Below is a small trained network, with its code and all its weights. Each question gives an input and a class and asks what happens when units are switched off, that is, made to give their printed mean instead of their output.

import numpy as np


def w(rows, s, z=0):
    codes = np.array(rows[::2]) - 128.0
    scale = np.full(codes.shape[1], s)
    scale[-1] = z or s
    return codes * scale


def f(y):
    return y / 2 * (1 + np.tanh(0.7978845608 * (y + 0.044715 * y**3)))


def log_softmax(a):
    a = a - a.max(-1, keepdims=True)
    return a - np.log(np.exp(a).sum(-1, keepdims=True))


def net(x, mask):
    res = np.array(x, float).reshape(1, 3) / 4 @ E
    y = f(res @ A[0][:, :-1].T + A[0][:, -1])
    res = res + np.where(mask, y, B[0][:, -1]) @ B[0][:, :-1]
    return log_softmax(res[-1] @ U[:, :-1].T + U[:, -1])


A, B = {}, {}
E = w([
[228,202,234,197],'x0',
[67,52,180,60],'x1',
[241,1,60,55],'x2',
],0.0085)
A[0] = w([
[95,59,101,115,96],'neuron 0',
[144,143,173,170,145],'neuron 1',
[61,194,199,197,246],'neuron 2',
[31,121,114,125,134],'neuron 3',
[165,71,142,117,152],'neuron 4',
[58,106,134,145,159],'neuron 5',
[104,210,159,157,226],'neuron 6',
[142,124,116,102,138],'neuron 7',
[178,98,80,120,251],'neuron 8',
[46,96,98,104,229],'neuron 9',
[101,210,97,150,186],'neuron 10',
[174,187,149,194,165],'neuron 11',
[115,81,142,148,161],'neuron 12',
[151,162,185,156,144],'neuron 13',
[170,187,86,187,254],'neuron 14',
[101,6,159,35,247],'neuron 15',
[123,144,161,150,142],'neuron 16',
],0.013,0.0047)
B[0] = w([
[155,110,120,100,177],'neuron 0',
[119,128,157,86,165],'neuron 1',
[64,218,126,135,247],'neuron 2',
[115,122,80,163,184],'neuron 3',
[135,119,99,115,169],'neuron 4',
[116,168,68,145,167],'neuron 5',
[105,182,160,155,210],'neuron 6',
[117,91,115,135,141],'neuron 7',
[156,65,91,117,198],'neuron 8',
[152,99,59,133,209],'neuron 9',
[131,124,156,172,187],'neuron 10',
[157,109,188,94,196],'neuron 11',
[108,172,98,94,143],'neuron 12',
[120,130,163,97,174],'neuron 13',
[194,53,215,176,198],'neuron 14',
[60,140,12,19,252],'neuron 15',
[91,171,149,92,152],'neuron 16',
],0.011,0.015)
U = w([
[80,189,86,208,10],'0',
[107,100,42,2,191],'1',
[106,176,250,75,61],'2',
[222,26,142,181,216],'3',
],0.0091,0.0014)

Each question gives the input, the list of numbers given to net, and the class t.
The units are the neurons (one row each of A and B). Each row of codes is followed by its name. A weight is (code - 128) times the scale printed after its matrix; where a second scale follows, it is the last column's (A, B and U).
mask holds one flag per neuron, in row order. A switched-off neuron (its flag False) gives its mean, the last column of its row in B, instead of its output. The means were averaged over made-up inputs and are rounded, as every weight is.
A unit's drop is (log p(t) with every unit on - log p(t) with that unit switched off) / (log p(t) with every unit on - log p(t) with every unit switched off).
The circuit of an input: a set's keep is (log p(t) with only the set's units on - log p(t) with every unit switched off) / (log p(t) with every unit on - log p(t) with every unit switched off). Starting from the 12 units with the biggest drops (on a tie, the unit counted first), units are removed one at a time, each time the one whose removal leaves the highest keep (on an exact tie, the one counted first), for as long as the keep stays at least 0.8.
circuit, biggest first: the units of the circuit, biggest drop first
top k neurons: the k neurons with the biggest drops, biggest first
drop of u: that unit's drop, to one decimal
input [8,-4,4], class 3: circuit, biggest first	neuron 14
input [5,-3,2], class 3: top 2 neurons	neuron 2; neuron 14
input [7,0,8], class 3: circuit, biggest first	neuron 2; neuron 15
input [-7,-6,0], class 3: circuit, biggest first	neuron 15; neuron 2
input [5,7,-1], class 2: top 2 neurons	neuron 9; neuron 8
input [3,7,-5], class 0: top 4 neurons	neuron 14; neuron 2; neuron 5; neuron 11
input [-4,-7,4], class 3: drop of neuron 15	0.3
input [-3,-7,5], class 3: drop of neuron 15	0.2
input [6,-1,-3], class 2: drop of neuron 8	0.0
input [2,7,-6], class 0: drop of neuron 5	0.1
